Below are the code and all the weights of a small trained network. Each question names an input and a target symbol and asks about switching units off, where a switched-off unit gives its printed mean instead of its output.

import numpy as np


def w(rows, s, z=0):
    codes = np.array(rows[::2]) - 128.0
    scale = np.full(codes.shape[1], s)
    scale[-1] = z or s
    return codes * scale


def norm(h):
    return h / np.sqrt((h * h).mean(-1, keepdims=True) + 1e-5)


def f(y):
    return np.maximum(y, 0)


def softmax(a):
    e = np.exp(a - a.max(-1, keepdims=True))
    return e / e.sum(-1, keepdims=True)


def log_softmax(a):
    a = a - a.max(-1, keepdims=True)
    return a - np.log(np.exp(a).sum(-1, keepdims=True))


def net(x, mask):
    ids = ['Γαδεζλ'.index(c) for c in x.split()]
    T = len(ids)
    res = E[ids] + P[:T]
    r = norm(res)
    for j in range(2):
        rows = slice(2 * j, 2 * j + 2)
        q, k, v = (r @ M[0][rows].T for M in (Q, K, V))
        z = softmax(np.where(np.tri(T) > 0, q @ k.T / 2**0.5, -1e9)) @ v
        o = O[0][rows]
        res = res + np.where(mask[j], z, o[:, -1]) @ o[:, :-1]
    y = f(norm(res) @ A[0][:, :-1].T + A[0][:, -1])
    res = res + np.where(mask[2:14], y, B[0][:, -1]) @ B[0][:, :-1]
    return log_softmax(norm(res)[-1] @ U[:, :-1].T + U[:, -1])


Q, K, V, O, A, B = {}, {}, {}, {}, {}, {}
E = w([
[141,105,103,139],'Γ',
[81,132,110,2],'α',
[86,97,83,47],'δ',
[129,149,136,125],'ε',
[100,122,140,168],'ζ',
[122,128,113,93],'λ',
],0.0061)
P = w([
[199,154,77,108],'0',
[110,209,87,201],'1',
[85,54,65,68],'2',
[184,128,115,114],'3',
[110,199,253,157],'4',
[100,23,74,76],'5',
],0.004)
Q[0] = w([
[118,144,125,197],'head 1',
[129,148,172,186],'head 1',
[176,140,169,148],'head 2',
[82,107,250,94],'head 2',
],0.016)
K[0] = w([
[120,181,165,219],'head 1',
[33,198,140,183],'head 1',
[156,189,178,179],'head 2',
[2,234,61,172],'head 2',
],0.0092)
V[0] = w([
[251,84,110,28],'head 1',
[116,6,197,111],'head 1',
[89,28,15,255],'head 2',
[94,47,54,13],'head 2',
],0.0034)
O[0] = w([
[139,132,166,254,212],'head 1',
[247,181,111,154,95],'head 1',
[184,231,14,115,138],'head 2',
[227,188,205,200,254],'head 2',
],0.0039,0.0044)
A[0] = w([
[159,234,204,187,36],'neuron 1',
[67,191,91,243,89],'neuron 2',
[225,192,116,60,84],'neuron 3',
[195,69,72,142,132],'neuron 4',
[232,212,170,200,78],'neuron 5',
[118,91,162,79,138],'neuron 6',
[91,129,123,151,127],'neuron 7',
[165,3,77,118,81],'neuron 8',
[118,223,207,22,138],'neuron 9',
[165,32,94,120,152],'neuron 10',
[246,119,142,93,1],'neuron 11',
[93,131,248,212,86],'neuron 12',
],0.0047,0.0042)
B[0] = w([
[110,189,113,23,183],'neuron 1',
[174,88,180,146,185],'neuron 2',
[82,97,181,166,186],'neuron 3',
[81,86,110,152,213],'neuron 4',
[67,216,170,102,251],'neuron 5',
[171,124,120,123,169],'neuron 6',
[144,131,155,121,149],'neuron 7',
[151,153,32,186,172],'neuron 8',
[167,87,105,205,224],'neuron 9',
[135,114,76,94,205],'neuron 10',
[27,1,147,104,156],'neuron 11',
[165,90,77,56,205],'neuron 12',
],0.0059,0.0032)
U = w([
[143,196,96,251,102],'Γ',
[206,55,149,36,115],'α',
[75,154,28,73,61],'δ',
[182,218,123,82,254],'ε',
[186,62,199,216,107],'ζ',
[12,61,164,124,106],'λ',
],0.012,0.004)

Each question gives the input, a string of symbols that net reads in full, and the target symbol t.
The units are the heads (2 rows each of Q, K, V and O) and the neurons (one row each of A and B). Each row of codes is followed by its name. A weight is (code - 128) times the scale printed after its matrix; where a second scale follows, it is the last column's (O, A, B and U).
mask holds one flag per unit, heads first, then neurons. A switched-off unit (its flag False) gives its mean, the last column of its rows in O or B, instead of its output. The means were averaged over made-up inputs and are rounded, as every weight is.
A unit's drop is (log p(t) with every unit on - log p(t) with that unit switched off) / (log p(t) with every unit on - log p(t) with every unit switched off).
The circuit of an input: a set's keep is (log p(t) with only the set's units on - log p(t) with every unit switched off) / (log p(t) with every unit on - log p(t) with every unit switched off). Starting from the 12 units with the biggest drops (on a tie, the unit counted first), units are removed one at a time, each time the one whose removal leaves the highest keep (on an exact tie, the one counted first), for as long as the keep stays at least 0.8.
circuit, biggest first: the units of the circuit, biggest drop first
unit that matters most: the unit with the biggest drop
top k neurons: the k neurons with the biggest drops, biggest first
which heads matter: for each layer, one digit per head in row order, 1 if its drop is at least 0.15 and else 0, layers parted by /
drop when u is switched off: that unit's drop, to one decimal
input α δ ζ, target ζ: top 2 neurons	[neuron 2; neuron 1]
input δ ζ δ ε Γ, target δ: circuit, biggest first	[head 2]
input δ α ε α δ, target α: circuit, biggest first	[neuron 12; neuron 5]
input δ λ ζ δ α, target ζ: top 2 neurons	[neuron 9; neuron 5]
input Γ Γ δ ε δ, target Γ: top 2 neurons	[neuron 9; neuron 12]
input λ α ε Γ, target Γ: circuit, biggest first	[neuron 5; neuron 4]
input ζ Γ ζ, target δ: which heads matter	10
input α λ Γ δ δ, target ζ: top 3 neurons	[neuron 9; neuron 5; neuron 8]
input δ ε ζ, target ζ: top 2 neurons	[neuron 2; neuron 8]
input δ Γ δ δ δ, target Γ: circuit, biggest first	[head 2; neuron 9; head 1; neuron 12]
input δ ε α ζ λ, target λ: top 2 neurons	[neuron 12; neuron 9]
input δ ζ ε, target ε: drop when head 2 is switched off	0.1
input Γ Γ ζ ε, target α: drop when head 2 is switched off	1.0
input Γ δ δ Γ ζ, target ε: drop when neuron 7 is switched off	0.0
input ε α Γ δ α, target α: drop when neuron 3 is switched off	0.1
input ζ δ ζ ε ζ, target ε: unit that matters most	neuron 1
